What each symbol does to the states:
κ: j52->j588, j312->j642, j596->j349, j820->j422, j282->j695, j425->j351, j349->j122, j784->j644, j908->j558, j232->j834, j478->j155, j165->j879, j268->j478, j422->j495, j624->j305, j946->j52, j521->j677, j519->j867, j242->j521, j591->j20, j695->j519, j893->j908, j155->j425, j20->j413, j351->j230, j871->j661, j977->j431, j740->j165, j958->j751, j642->j232, j649->j312, j326->j291, j676->j950, j880->j977, j661->j282, j588->j192, j122->j784, j126->j591, j431->j549, j496->j242, j741->j624, j879->j596, j756->j532, j991->j893, j867->j827, j834->j253, j413->j741, j941->j871, j291->j775, j192->j756, j337->j613, j532->j999, j513->j880, j547->j649, j644->j946, j827->j337, j495->j126, j95->j676, j613->j740, j775->j991, j677->j868, j558->j513, j868->j958, j253->j611, j230->j326, j751->j268, j950->j496, j611->j95, j549->j820, j305->j941, j999->j547
σ: j52->j741, j312->j519, j596->j422, j820->j677, j282->j991, j425->j999, j349->j495, j784->j591, j908->j611, j232->j827, j478->j756, j165->j549, j268->j192, j422->j868, j624->j351, j946->j413, j521->j784, j519->j908, j242->j122, j591->j268, j695->j893, j893->j253, j155->j532, j20->j478, j351->j547, j871->j291, j977->j496, j740->j431, j958->j52, j642->j867, j649->j695, j326->j312, j676->j879, j880->j950, j661->j775, j588->j624, j122->j126, j126->j751, j431->j242, j496->j349, j741->j425, j879->j820, j756->j941, j991->j834, j867->j558, j834->j337, j413->j155, j941->j326, j291->j642, j192->j305, j337->j880, j532->j871, j513->j676, j547->j282, j644->j20, j827->j513, j495->j958, j95->j165, j613->j977, j775->j232, j677->j644, j558->j95, j868->j946, j253->j613, j230->j649, j751->j588, j950->j596, j611->j740, j549->j521, j305->j230, j999->j661
ψ: j52->j268, j312->j775, j596->j242, j820->j349, j282->j312, j425->j305, j349->j521, j784->j868, j908->j827, j232->j893, j478->j741, j165->j950, j268->j413, j422->j122, j624->j756, j946->j751, j521->j422, j519->j232, j242->j820, j591->j946, j695->j642, j893->j867, j155->j624, j20->j52, j351->j941, j871->j547, j977->j165, j740->j676, j958->j591, j642->j991, j649->j291, j326->j661, j676->j977, j880->j740, j661->j649, j588->j478, j122->j677, j126->j644, j431->j879, j496->j549, j741->j192, j879->j496, j756->j425, j991->j519, j867->j834, j834->j908, j413->j588, j941->j999, j291->j282, j192->j155, j337->j611, j532->j351, j513->j613, j547->j326, j644->j958, j827->j253, j495->j784, j95->j880, j613->j95, j775->j695, j677->j495, j558->j337, j868->j126, j253->j558, j230->j871, j751->j20, j950->j431, j611->j513, j549->j596, j305->j532, j999->j230
χ: j52->j20, j312->j282, j596->j549, j820->j242, j282->j291, j425->j756, j349->j820, j784->j495, j908->j834, j232->j519, j478->j588, j165->j977, j268->j52, j422->j521, j624->j155, j946->j591, j521->j349, j519->j991, j242->j596, j591->j958, j695->j775, j893->j232, j155->j192, j20->j751, j351->j532, j871->j230, j977->j676, j740->j880, j958->j644, j642->j695, j649->j661, j326->j547, j676->j740, j880->j95, j661->j326, j588->j413, j122->j422, j126->j868, j431->j950, j496->j879, j741->j478, j879->j431, j756->j624, j991->j642, j867->j893, j834->j867, j413->j268, j941->j351, j291->j649, j192->j741, j337->j558, j532->j305, j513->j611, j547->j871, j644->j126, j827->j908, j495->j677, j95->j613, j613->j513, j775->j312, j677->j122, j558->j253, j868->j784, j253->j827, j230->j999, j751->j946, j950->j165, j611->j337, j549->j496, j305->j425, j999->j941

In the rows, zero is written as 167.

The rows follow the links: the fewer symbols apart two states are, the more alike their rows tend to be.

Each row is also shifted at random along 4 hidden directions that mean nothing.

Some states, each with a row of numbers:
j291:  143   154   159   146   157   169   109   194   182   232   215    94   242   200   187   128   125   170   182   204   201   165   204   182   184   170   147   256   129   136   131   169
j880:  119   123   183   166    83   150   166   155   173   159   133   204   130   178   191   186   221   114   172   172   176   181   158   232   105   186   224   153   229   186   196   194
j495:  214   242   174   130   168   199   181   176    87   116   180   133   188   209   148   244   190   133   129   181   108   136   184   136   162   131   176   150   186   179   188   178
j893:  163   121   137   161   189   142   153   172   180   206   164   173   160   166   218   157   166   216   167   135   169   178   201   183   218   234   153   198   110   208   192   222
j52:  175   215   153   174   200   179   185   154   161   120   190   158   144   142   113   140   154   198   169   149   184   144   132   119   165   121   134   102   175   189   154   105
j867:  158   106   190   175   178   175   194   158   253   172    96   174   162   178   218   155   173   215   204   128   199   200   177   177   176   226   185   198   131   121   163   206
j756:   65   130   201   136   166   131   162   229   128   215   161   184    73   112   131   180   150   150   181   180   174   177   169   250   148   159   140   141   204   198   120    81
j337:  170   168   127   180   104   165   140   140   188   159   214   129   225   214   199   114   187   186   177   154   190   149   170   138   162   191   179   229   150   201   197   220
j868:  211   160   210   142   188   201   185   203   145   174   152   155    99   146   168   226   162   135   206   204   123   170   163   203   144   167   209   123   201   159   164   139
j253:  168   134   164   201   130   181   174   119   270   138   121   175   200   192   200   113   188   183   189   138   233   186   148   167   135   185   196   179   160   116   174   197
j155:  176   220   202   111   151   169   182   219   101   149   167   141   198   196   111   191   157   155   115   163   158   152   206   148   164   124   111   210   161   144   127   116
j751:  150   131   214   189   214   202   208   179   224   164   146   163    67    97   144   153   139   204   274   179   180   177   112   179   141   160   193    96   203   156   127    81
j95:  182   142   171   164    78   161   151   164   172   177   166   167   174   204   197   163   208   125   172   177   172   166   171   206   122   189   208   205   196   177   195   208
j624:  228   191   196   121   160   149   172   206   132   174   130   195   172   162   123   168   156   111    93   166   180   175   182   210   149   121   112   153   169   117   124   117
j547:  103   162   156   194   201   151   161   146   223   174   142   188   198   146   154   125   138   178   149   157   224   188   153   158   177   135   126   156   150   107   123   134
j349:   99   225   145   187   144   194   170   131   122   108   230   116   185   190   145   196   193   177   195   193   128   121   141    92   154   131   201   150   211   214   198   177
j784:  114   182   215   135   172   203   200   196   119   127   146   140   105   167   151   257   187   147   199   190   121   156   168   180   135   149   206   119   227   184   166   139
j496:  228   147   158   232   177   169   182   110   202   162   156   224   141   132   180   163   178   156   185   173   140   179   114   141   155   177   219   126   182   161   201   201
j871:  118   162   162   187   211   156   162   164   194   188   180   162   206   149   155   130   119   215   171   158   188   174   174   122   206   163   115   208   121   130   130   142
j351:  151   111   189   173   219   131   161   202   182   250   154   214   101    92   155   146   117   177   183   177   170   199   161   215   192   183   135   164   143   153   124   118
j513:  154   157   177   169    79   179   162   154   196   147   168   133   214   227   193   146   199   155   190   165   187   170   173   162   122   181   204   232   188   155   182   210
j879:  162   168   142   217   176   151   185   126   138   156   193   205   134   141   177   190   185   193   182   157   101   153   140   108   192   196   198   153   177   232   227   216
j478:  200   203   175   144   152   173   161   189   155   161   189   135   179   165   113   130   145   142   161   179   199   152   153   170   139   111   132   156   179   148   126    92
j312:   71   142   125   134   153   130    99   183   155   210   185   160   180   177   187   157   164   137   141   182   215   170   197   256   168   164   146   155   162   194   153   168
j326:  151   168   119   191   194   136   120   136   210   196   178   194   217   145   161   102   136   151   121   169   229   180   157   187   184   133   121   144   134   135   139   147
j950:   68   167   169   194   149   151   209   138   123   111   137   222   114   155   164   240   221   194   167   134   109   159   160   120   167   194   204   141   207   227   220   210
j596:  152   177   152   232   167   179   182    98   199   121   168   204   150   142   164   171   191   162   190   176   158   164   105   128   141   145   220   103   208   165   199   176
j611:  238   175   123   178    99   162   130   134   183   165   199   158   238   216   200   109   193   142   136   157   198   151   165   164   154   174   177   211   150   182   201   231
j242:  237   172   187   221   161   221   173   137   202   169   212   120   200   175   179   155   150   175   243   216   128   159   132    88   157   171   227   220   181   128   180   184

Complete each set of four: the symbols that take the first to the second take the third to the fourth, perhaps in another order.
Answers are names.
  99   175   140   181   199   153   150   166   178   188   206   139   221   165   157   128   128   218   167   158   189   161   183   115   214   158   114   220   122   152   136   149
:  117   146   105   159   196   124   152   153   157   169   161   205   151   164   203   164   186   209   119   112   182   169   198   182   221   218   139   146   119   244   206   224
::  189   211   216   125   144   174   185   206   149   141   139   150   188   191   113   173   160   137   131   164   189   166   177   171   130   113   127   171   185   102   111    99
: j326

 170   176   173   229   165   197   189   105   208   124   164   183   164   156   166   172   182   168   210   178   151   166   112   112   141   153   225   133   203   142   189   181
:  253   190   127   195   155   181   119   129   154   181   226   162   178   155   167   144   172    97   168   226   163   151   117   190   138   127   214   102   204   188   195   165
::  122   132   165   134   156   153   133   178   196   195   112   182   188   184   194   170   174   119   126   175   220   196   200   267   148   163   164   154   161   118   143   172
: j519

 248   177    97   185   172   132   146   161    63   210   261   189   169   159   189   178   172   183   140   168    59   133   183   107   248   226   166   215   127   291   249   262
:  222   159   142   214   171   146   184   123   156   161   160   243   139   138   185   186   198   157   144   156   119   170   136   146   178   195   202   129   173   201   226   223
::  191   170   196   142   203   131   185   206   136   186   122   217   146   142   135   182   146   154   105   147   160   185   190   188   186   155   106   164   143   132   131   129
: j532

 121   139   133   152   158   138   100   169   189   221   175   163   200   167   187   134   155   123   135   196   229   181   186   254   156   150   152   158   158   158   143   159
:  109   142   177   128   174   160   179   177   183   158    81   187   175   193   203   212   190   168   120   133   191   195   221   212   173   192   157   169   144   135   165   204
::   84   189   137   180   227   121   172   152   151   157   152   224   165   128   129   167   149   202   105   120   179   171   173   135   215   146    91   130   131   178   150   143
: j661

 116   158   173   157   110   152   179   181   105   157   174   171   147   192   185   220   212   169   171   159   104   152   189   152   164   208   201   215   188   230   214   230
:  233   181   153   230   162   188   161   109   202   153   189   184   182   148   172   144   174   134   189   200   158   163   110   136   140   145   223   125   197   145   192   182
::  223   177   176   160   229   189   192   195   137   177   200   138   105   123   151   184   136   206   214   173   117   149   153   137   202   183   162   148   151   210   166   137
: j741

 174   177   210   119   158   158   175   229   123   186   156   153   157   168   128   178   147   145   147   176   162   168   194   192   156   144   125   199   170   141   119   110
:  162   159   180   154   207   128   182   194   151   196   125   227   136   120   139   172   141   167   121   146   165   190   176   193   192   161   109   152   147   142   135   125
::  187   123   164   174   127   147   164   174   130   211   185   194   122   156   204   190   187   154   189   178   106   167   167   186   170   225   213   199   181   229   215   221
: j879

 302   164   208   169   227   206   205   182   189   176   144   166   124   132   162   172   136   172   198   174   142   178   145   157   178   170   173   135   147   122   152   133
:  193   228   154   141   156   163   148   191   122   155   212   130   190   176   108   135   151   154   144   173   182   136   161   153   160   112   115   164   167   183   138   103
::  247   146   212   190   207   211   194   178   238   183   165   143   115   115   144   124   122   187   256   183   188   183   121   166   149   159   181   142   171   113   121    88
: j155

 230   169   171   178   211   192   173   186   173   191   223   123   124   122   144   128   118   212   236   186   160   151   136   133   185   167   155   158   152   189   149   109
:  214   171   206   170   167   200   180   185   214   169   177   126   153   147   129   108   131   166   226   191   208   165   129   168   128   123   160   157   186   117   113    79
::  117   165   178   185   218   155   189   155   206   162   128   195   192   147   145   147   137   209   151   138   198   185   169   130   193   154   121   175   134   100   128   137
: j326

 126   171   151   176    89   169   161   135   199   124   161   152   214   223   187   143   211   171   169   148   202   161   163   157   128   167   192   194   188   171   191   205
:  186   137   160   158    83   158   132   180   142   207   220   135   180   200   203   153   187   144   195   193   148   153   178   196   147   208   206   245   176   216   202   221
::  130   146   155   116   169   148   143   199   140   194   151   155   195   198   202   195   169   170   125   150   168   176   228   206   203   202   140   212   126   180   170   213
: j232

 183   159   142   165    86   141   143   142   161   155   154   206   178   195   187   163   222   104   124   164   183   170   159   219   123   170   197   151   200   193   208   215
:  135   139   113   184    91   148   119   142   178   177   219   157   175   188   198   110   196   159   186   171   201   151   150   195   141   188   192   182   184   234   201   207
::  255   162   103   187   175   151   147   125   202   169   171   186   224   187   207   109   175   198   122   120   193   164   180   135   214   206   145   188    97   180   211   243
: j893

 177   186   143   172   148   189   130   169   113   182   262   104   162   170   168   177   166   135   214   230   127   129   151   158   155   147   210   164   204   224   189   165
:  270   186   194   142   193   192   189   174   137   153   128   187   132   156   156   222   176   111   140   184   133   169   157   203   149   149   191    89   188   145   176   154
::  235   165   160   224   155   200   153   120   205   171   207   162   176   149   174   141   163   128   216   219   164   161   106   158   136   147   231   135   205   147   186   167
: j677

 146   175   158   218   153   195   163   119   190   143   203   149   158   155   164   166   179   153   224   205   155   153   116   137   132   142   230   125   216   173   185   162
:  133   204   183   135   161   195   179   182    98   127   174   132   134   176   151   245   186   139   173   195   121   143   171   169   145   143   200   122   221   198   178   154
::  149   191   194   162   223   205   215   189   148   135   182   123   111   137   130   196   146   239   230   154   127   144   157    96   191   172   163   156   165   195   156   124
: j588

  99   171   145   142   154   152   132   164   183   168   142   160   226   202   177   163   172   134   115   165   223   173   199   214   157   138   138   167   161   126   139   165
:  100   122   155   183   173   158   183   141   231   149   127   182   157   166   206   156   184   226   194   119   198   183   174   163   181   215   175   172   143   177   183   209
::  210   181   151   163   162   165   138   184   168   194   218   149   146   129   121    97   132   143   184   194   205   156   130   201   145   117   146   126   184   179   129    84
: j351

 199   170   216   137   198   152   194   220   139   189   131   186   168   159   137   184   137   171   130   150   143   183   202   160   194   167   109   214   133   117   122   133
:  113   164   184   189   218   145   195   153   214   152    95   233   162   130   138   161   148   188   130   128   200   200   161   158   181   143   119   130   147    95   128   125
::  197   143   145   127   167   142   122   183   169   212   132   188   208   190   204   162   168   115    96   166   202   188   210   253   174   179   144   167   134   144   163   199
: j232

